Here is a tiny trained network, its code and every weight. The questions are about switching its units off for an input and a target symbol, where a switched-off unit gives its printed mean instead of its output.

import numpy as np


def w(rows, s, z=0):
    codes = np.array(rows[::2]) - 128.0
    scale = np.full(codes.shape[1], s)
    scale[-1] = z or s
    return codes * scale


def norm(h):
    return h / np.sqrt((h * h).mean(-1, keepdims=True) + 1e-5)


def f(y):
    return np.maximum(y, 0)


def softmax(a):
    e = np.exp(a - a.max(-1, keepdims=True))
    return e / e.sum(-1, keepdims=True)


def log_softmax(a):
    a = a - a.max(-1, keepdims=True)
    return a - np.log(np.exp(a).sum(-1, keepdims=True))


def net(x, mask):
    ids = ['αβγδζλξπσφψω'.index(c) for c in x.split()]
    T = len(ids)
    res = E[ids] + P[:T]
    u = 0
    for l in range(2):
        r = norm(res)
        for j in range(2):
            rows = slice(2 * j, 2 * j + 2)
            q, k, v = (r @ M[l][rows].T for M in (Q, K, V))
            z = softmax(np.where(np.tri(T) > 0, q @ k.T / 2**0.5, -1e9)) @ v
            o = O[l][rows]
            res = res + np.where(mask[u + j], z, o[:, -1]) @ o[:, :-1]
        u += 2
        y = f(norm(res) @ A[l][:, :-1].T + A[l][:, -1])
        res = res + np.where(mask[u : u + 16], y, B[l][:, -1]) @ B[l][:, :-1]
        u += 16
    return log_softmax(norm(res)[-1] @ U[:, :-1].T + U[:, -1])


Q, K, V, O, A, B = {}, {}, {}, {}, {}, {}
E = w([
[107,138,163,188],'α',
[73,95,173,176],'β',
[107,57,220,158],'γ',
[90,164,237,163],'δ',
[64,108,237,162],'ζ',
[83,163,255,167],'λ',
[140,27,139,164],'ξ',
[142,168,150,154],'π',
[59,157,179,164],'σ',
[124,220,236,145],'φ',
[190,77,173,154],'ψ',
[78,139,57,167],'ω',
],0.0034)
P = w([
[111,137,111,135],'0',
[235,157,224,138],'1',
[106,132,103,117],'2',
[89,10,143,181],'3',
[143,140,232,126],'4',
[108,130,103,104],'5',
[98,62,132,171],'6',
[162,86,212,100],'7',
],0.013)
Q[0] = w([
[186,180,140,90],'L0H1',
[3,148,73,85],'L0H1',
[6,138,33,124],'L0H2',
[107,94,66,103],'L0H2',
],0.017)
K[0] = w([
[128,159,127,61],'L0H1',
[102,176,101,251],'L0H1',
[169,132,158,236],'L0H2',
[170,116,103,160],'L0H2',
],0.024)
V[0] = w([
[129,171,113,76],'L0H1',
[51,133,106,132],'L0H1',
[123,206,224,112],'L0H2',
[102,6,158,165],'L0H2',
],0.022)
O[0] = w([
[141,97,98,98,2],'L0H1',
[154,160,51,179,200],'L0H1',
[2,138,90,95,237],'L0H2',
[198,25,45,186,100],'L0H2',
],0.014,0.0073)
A[0] = w([
[162,133,133,90,6],'L0N1',
[93,51,174,147,91],'L0N2',
[83,80,129,88,77],'L0N3',
[136,96,125,68,89],'L0N4',
[174,127,105,152,91],'L0N5',
[119,110,140,119,120],'L0N6',
[163,113,174,126,142],'L0N7',
[213,127,150,119,106],'L0N8',
[110,139,138,210,62],'L0N9',
[151,142,190,219,118],'L0N10',
[124,146,135,100,138],'L0N11',
[130,152,157,121,49],'L0N12',
[103,111,182,137,98],'L0N13',
[121,168,139,68,142],'L0N14',
[77,47,166,249,3],'L0N15',
[163,102,148,144,179],'L0N16',
],0.02,0.0027)
B[0] = w([
[119,175,170,153,143],'L0N1',
[142,165,111,224,204],'L0N2',
[202,153,153,156,178],'L0N3',
[81,145,132,170,144],'L0N4',
[125,136,45,104,164],'L0N5',
[131,141,129,153,146],'L0N6',
[157,69,158,112,205],'L0N7',
[3,160,206,71,204],'L0N8',
[99,164,98,133,208],'L0N9',
[201,187,112,150,231],'L0N10',
[150,103,101,144,160],'L0N11',
[176,118,121,167,161],'L0N12',
[194,164,174,154,195],'L0N13',
[174,81,85,171,193],'L0N14',
[16,203,140,193,255],'L0N15',
[69,189,162,124,185],'L0N16',
],0.031,0.0082)
Q[1] = w([
[188,73,188,5],'L1H1',
[76,126,149,11],'L1H1',
[139,223,40,90],'L1H2',
[197,63,176,8],'L1H2',
],0.025)
K[1] = w([
[189,248,13,37],'L1H1',
[84,200,94,83],'L1H1',
[191,222,122,101],'L1H2',
[205,2,228,174],'L1H2',
],0.022)
V[1] = w([
[191,158,148,186],'L1H1',
[181,28,240,121],'L1H1',
[2,24,98,109],'L1H2',
[79,184,211,100],'L1H2',
],0.015)
O[1] = w([
[120,42,158,157,249],'L1H1',
[50,74,140,85,135],'L1H1',
[100,74,140,255,70],'L1H2',
[176,150,61,119,166],'L1H2',
],0.012)
A[1] = w([
[121,171,180,142,131],'L1N1',
[59,177,90,119,28],'L1N2',
[182,174,13,120,111],'L1N3',
[106,149,122,39,64],'L1N4',
[133,157,153,187,162],'L1N5',
[113,95,16,107,97],'L1N6',
[154,111,109,89,200],'L1N7',
[138,4,115,141,83],'L1N8',
[109,111,145,103,138],'L1N9',
[143,133,128,203,135],'L1N10',
[90,63,146,137,155],'L1N11',
[80,122,189,119,173],'L1N12',
[175,157,69,143,253],'L1N13',
[168,118,79,220,65],'L1N14',
[173,184,106,141,86],'L1N15',
[198,79,152,87,101],'L1N16',
],0.019,0.0041)
B[1] = w([
[120,62,101,97,222],'L1N1',
[182,44,128,205,254],'L1N2',
[83,190,146,244,202],'L1N3',
[52,160,58,95,155],'L1N4',
[109,92,96,73,250],'L1N5',
[147,115,218,3,202],'L1N6',
[65,139,132,105,141],'L1N7',
[183,118,140,252,151],'L1N8',
[112,146,145,122,135],'L1N9',
[132,126,94,64,221],'L1N10',
[144,201,105,119,162],'L1N11',
[169,124,69,117,188],'L1N12',
[90,111,192,139,203],'L1N13',
[140,226,98,87,200],'L1N14',
[77,154,93,168,184],'L1N15',
[48,137,141,223,155],'L1N16',
],0.036,0.0099)
U = w([
[70,230,107,200,129],'α',
[77,42,47,176,164],'β',
[98,225,78,10,17],'γ',
[180,16,179,113,218],'δ',
[119,93,110,40,174],'ζ',
[237,104,154,251,79],'λ',
[2,122,215,60,51],'ξ',
[141,99,73,57,161],'π',
[180,202,233,97,173],'σ',
[204,169,55,92,150],'φ',
[199,158,74,104,160],'ψ',
[99,69,255,234,3],'ω',
],0.014,0.005)

Each question gives the input, a string of symbols that net reads in full, and the target symbol t.
The units are the heads (2 rows each of Q, K, V and O) and the neurons (one row each of A and B). Each row of codes is followed by its name. A weight is (code - 128) times the scale printed after its matrix; where a second scale follows, it is the last column's (O, A, B and U).
mask holds one flag per unit, layer by layer, with each layer's heads first. A switched-off unit (its flag False) gives its mean, the last column of its rows in O or B, instead of its output. The means were averaged over made-up inputs and are rounded, as every weight is.
A unit's drop is (log p(t) with every unit on - log p(t) with that unit switched off) / (log p(t) with every unit on - log p(t) with every unit switched off).
most important unit: the unit with the biggest drop
top k neurons: the k neurons with the biggest drops, biggest first
top k neurons in layer l: the k neurons of layer l with the biggest drops, biggest first
input ω ω φ, target ξ: most important unit	L0H2
input π ω φ ω σ σ, target λ: top 3 neurons in layer 0	(L0N14 L0N15 L0N10)
input σ ω π, target δ: top 2 neurons	(L0N15 L1N6)
input β ω λ, target ω: top 4 neurons in layer 0	(L0N8 L0N15 L0N10 L0N16)
input ζ ω β, target γ: top 2 neurons in layer 0	(L0N10 L0N15)
input ω ω σ, target ξ: top 4 neurons	(L1N6 L0N15 L0N8 L0N10)
input γ ω ω ω, target β: top 3 neurons	(L0N10 L1N2 L1N3)
input λ ω σ σ ω π ω ω, target ω: top 2 neurons in layer 0	(L0N15 L0N14)
input ω ω ω ω β ζ, target ξ: top 2 neurons in layer 0	(L0N15 L0N8)
input β β ζ, target ω: top 3 neurons in layer 0	(L0N8 L0N15 L0N10)
input λ β β ω γ ω ξ β, target σ: top 2 neurons	(L0N8 L0N15)
input β σ ω β ω φ, target ω: top 3 neurons	(L0N8 L1N2 L0N15)
input α ω ω β ω δ, target ζ: top 3 neurons in layer 0	(L0N10 L0N15 L0N14)
input σ λ σ π φ λ, target δ: most important unit	L0H1
input σ σ σ ζ ω, target λ: top 2 neurons	(L0N15 L0N2)
input ω ζ ξ, target ξ: top 2 neurons in layer 0	(L0N15 L0N8)
input ζ ω σ, target γ: top 3 neurons	(L0N10 L0N15 L0N8)
input ω ω ω β σ ω, target ξ: top 4 neurons	(L1N6 L0N15 L0N10 L0N8)
input ω δ ω δ ξ ω, target ξ: top 3 neurons in layer 1	(L1N6 L1N3 L1N4)
input β ω σ λ ω ω ω λ, target σ: top 4 neurons	(L0N15 L0N7 L0N8 L1N2)
input φ π ζ ω δ ω β α, target σ: most important unit	L0H2
input σ ζ ψ ω ω, target γ: top 4 neurons	(L0N8 L1N2 L0N16 L0N2)
input σ γ δ β σ σ, target δ: top 2 neurons in layer 0	(L0N15 L0N10)
input β ω γ ω σ δ, target ω: top 3 neurons	(L0N8 L0N15 L1N2)
